Below are the code and all the weights of a small trained network. Each question names an input and a class and asks about switching units off, where a switched-off unit gives its printed mean instead of its output.

import numpy as np


def w(rows, s, z=0):
    codes = np.array(rows[::2]) - 128.0
    scale = np.full(codes.shape[1], s)
    scale[-1] = z or s
    return codes * scale


def norm(h):
    return h / np.sqrt((h * h).mean(-1, keepdims=True) + 1e-5)


def f(y):
    return np.maximum(y, 0)


def log_softmax(a):
    a = a - a.max(-1, keepdims=True)
    return a - np.log(np.exp(a).sum(-1, keepdims=True))


def net(x, mask):
    res = np.array(x, float).reshape(1, 8) / 4 @ E
    u = 0
    for l in range(3):
        y = f(norm(res) @ A[l][:, :-1].T + A[l][:, -1])
        res = res + np.where(mask[u : u + 5], y, B[l][:, -1]) @ B[l][:, :-1]
        u += 5
    return log_softmax(norm(res)[-1] @ U[:, :-1].T + U[:, -1])


A, B = {}, {}
E = w([
[163,148,68,110,9,106,91],'x0',
[59,145,104,253,188,201,107],'x1',
[18,164,134,91,84,45,52],'x2',
[111,132,128,151,100,89,210],'x3',
[88,69,147,132,42,52,76],'x4',
[174,120,126,202,134,83,145],'x5',
[112,154,168,240,103,98,131],'x6',
[177,205,17,149,83,130,114],'x7',
],0.00059)
A[0] = w([
[179,127,114,76,136,198,153,49],'L0N1',
[140,79,222,167,185,161,162,73],'L0N2',
[65,145,102,77,207,138,147,180],'L0N3',
[232,227,59,58,43,21,47,245],'L0N4',
[111,108,167,62,253,172,133,108],'L0N5',
],0.0016,0.0012)
B[0] = w([
[170,169,20,22,133,200,250,154],'L0N1',
[27,136,132,146,183,139,238,165],'L0N2',
[192,102,172,171,105,129,100,183],'L0N3',
[86,65,169,178,154,158,204,253],'L0N4',
[170,143,108,200,51,84,162,184],'L0N5',
],0.0017,0.0021)
A[1] = w([
[58,121,168,209,94,16,82,144],'L1N1',
[93,62,162,4,85,54,95,37],'L1N2',
[116,231,219,86,174,64,122,2],'L1N3',
[234,87,110,175,128,100,117,68],'L1N4',
[115,170,29,153,50,68,142,42],'L1N5',
],0.0018,0.00093)
B[1] = w([
[165,152,97,75,135,167,145,247],'L1N1',
[79,62,251,17,7,142,105,196],'L1N2',
[179,229,129,113,204,15,109,147],'L1N3',
[165,85,146,132,168,63,93,157],'L1N4',
[80,192,107,153,130,86,212,158],'L1N5',
],0.0025,0.0016)
A[2] = w([
[91,150,92,155,147,185,3,35],'L2N1',
[205,115,140,174,77,100,132,1],'L2N2',
[209,185,73,208,187,144,154,138],'L2N3',
[192,115,156,95,140,56,198,203],'L2N4',
[202,124,90,65,149,180,145,59],'L2N5',
],0.0024,0.00093)
B[2] = w([
[161,196,99,194,115,245,11,169],'L2N1',
[223,44,90,213,92,76,110,147],'L2N2',
[106,84,148,64,103,97,106,251],'L2N3',
[122,160,94,138,146,147,39,238],'L2N4',
[197,178,32,2,183,199,212,188],'L2N5',
],0.0027,0.002)
U = w([
[226,53,83,236,51,41,125,98],'0',
[32,215,29,176,40,66,213,125],'1',
[193,73,104,118,213,87,112,1],'2',
[88,192,86,203,125,235,2,142],'3',
[46,71,226,229,223,178,226,174],'4',
[115,235,188,96,210,33,87,20],'5',
[63,55,237,9,16,100,82,235],'6',
[212,148,37,17,167,226,216,196],'7',
],0.0078,0.0018)

Each question gives the input, the list of numbers given to net, and the class t.
The units are the neurons (one row each of A and B). Each row of codes is followed by its name. A weight is (code - 128) times the scale printed after its matrix; where a second scale follows, it is the last column's (A, B and U).
mask holds one flag per neuron, layer by layer. A switched-off neuron (its flag False) gives its mean, the last column of its row in B, instead of its output. The means were averaged over made-up inputs and are rounded, as every weight is.
A unit's drop is (log p(t) with every unit on - log p(t) with that unit switched off) / (log p(t) with every unit on - log p(t) with every unit switched off).
The circuit of an input: a set's keep is (log p(t) with only the set's units on - log p(t) with every unit switched off) / (log p(t) with every unit on - log p(t) with every unit switched off). Starting from the 12 units with the biggest drops (on a tie, the unit counted first), units are removed one at a time, each time the one whose removal leaves the highest keep (on an exact tie, the one counted first), for as long as the keep stays at least 0.8.
units of the circuit, in order: the units of the circuit, biggest drop first
unit that matters most: the unit with the biggest drop
top k neurons: the k neurons with the biggest drops, biggest first
top k neurons in layer l: the k neurons of layer l with the biggest drops, biggest first
drop when u is switched off: that unit's drop, to one decimal
input [-2,0,0,-2,-4,7,-5,-5], class 2: units of the circuit, in order => L0N5; L1N1; L2N4; L1N4
input [5,2,4,5,-6,-6,5,-6], class 5: unit that matters most => L0N4
input [-2,4,-4,3,4,-6,-4,-1], class 4: units of the circuit, in order => L1N1; L2N5; L2N3
input [7,-2,2,-4,-2,4,8,-6], class 0: top 2 neurons => L2N2; L1N2
input [-2,1,-6,4,6,-3,-4,-7], class 4: top 2 neurons => L0N2; L2N3
input [-7,0,7,5,-6,5,6,6], class 5: top 3 neurons => L1N3; L2N3; L0N5
input [6,6,-5,3,6,-5,0,-7], class 4: top 2 neurons => L2N3; L1N2
input [-7,-1,6,-5,-2,-1,-7,1], class 6: units of the circuit, in order => L1N2; L1N1; L0N5
input [5,-1,-2,8,-1,7,-4,-8], class 0: top 4 neurons => L2N3; L0N4; L2N5; L2N4
input [-4,-1,8,-2,-5,1,-2,5], class 5: units of the circuit, in order => L1N3; L2N5
input [-8,-7,3,7,0,2,-8,4], class 6: top 2 neurons => L1N2; L1N1
input [-1,1,3,6,-1,6,-8,3], class 1: top 3 neurons => L1N1; L2N5; L2N1
input [-5,-8,8,4,-4,7,-2,7], class 5: top 4 neurons => L2N4; L0N5; L1N3; L2N5
input [2,2,3,-5,1,2,2,-4], class 3: unit that matters most => L2N1
input [3,2,-4,0,4,4,1,-6], class 4: top 3 neurons in layer 0 => L0N2; L0N5; L0N3
input [2,-5,-7,-1,-3,3,7,8], class 0: top 2 neurons in layer 1 => L1N1; L1N4
input [-6,-5,5,3,-4,4,4,-7], class 5: drop when L1N3 is switched off => 0.4
input [6,-8,1,-1,-8,8,3,3], class 0: drop when L0N4 is switched off => 0.2
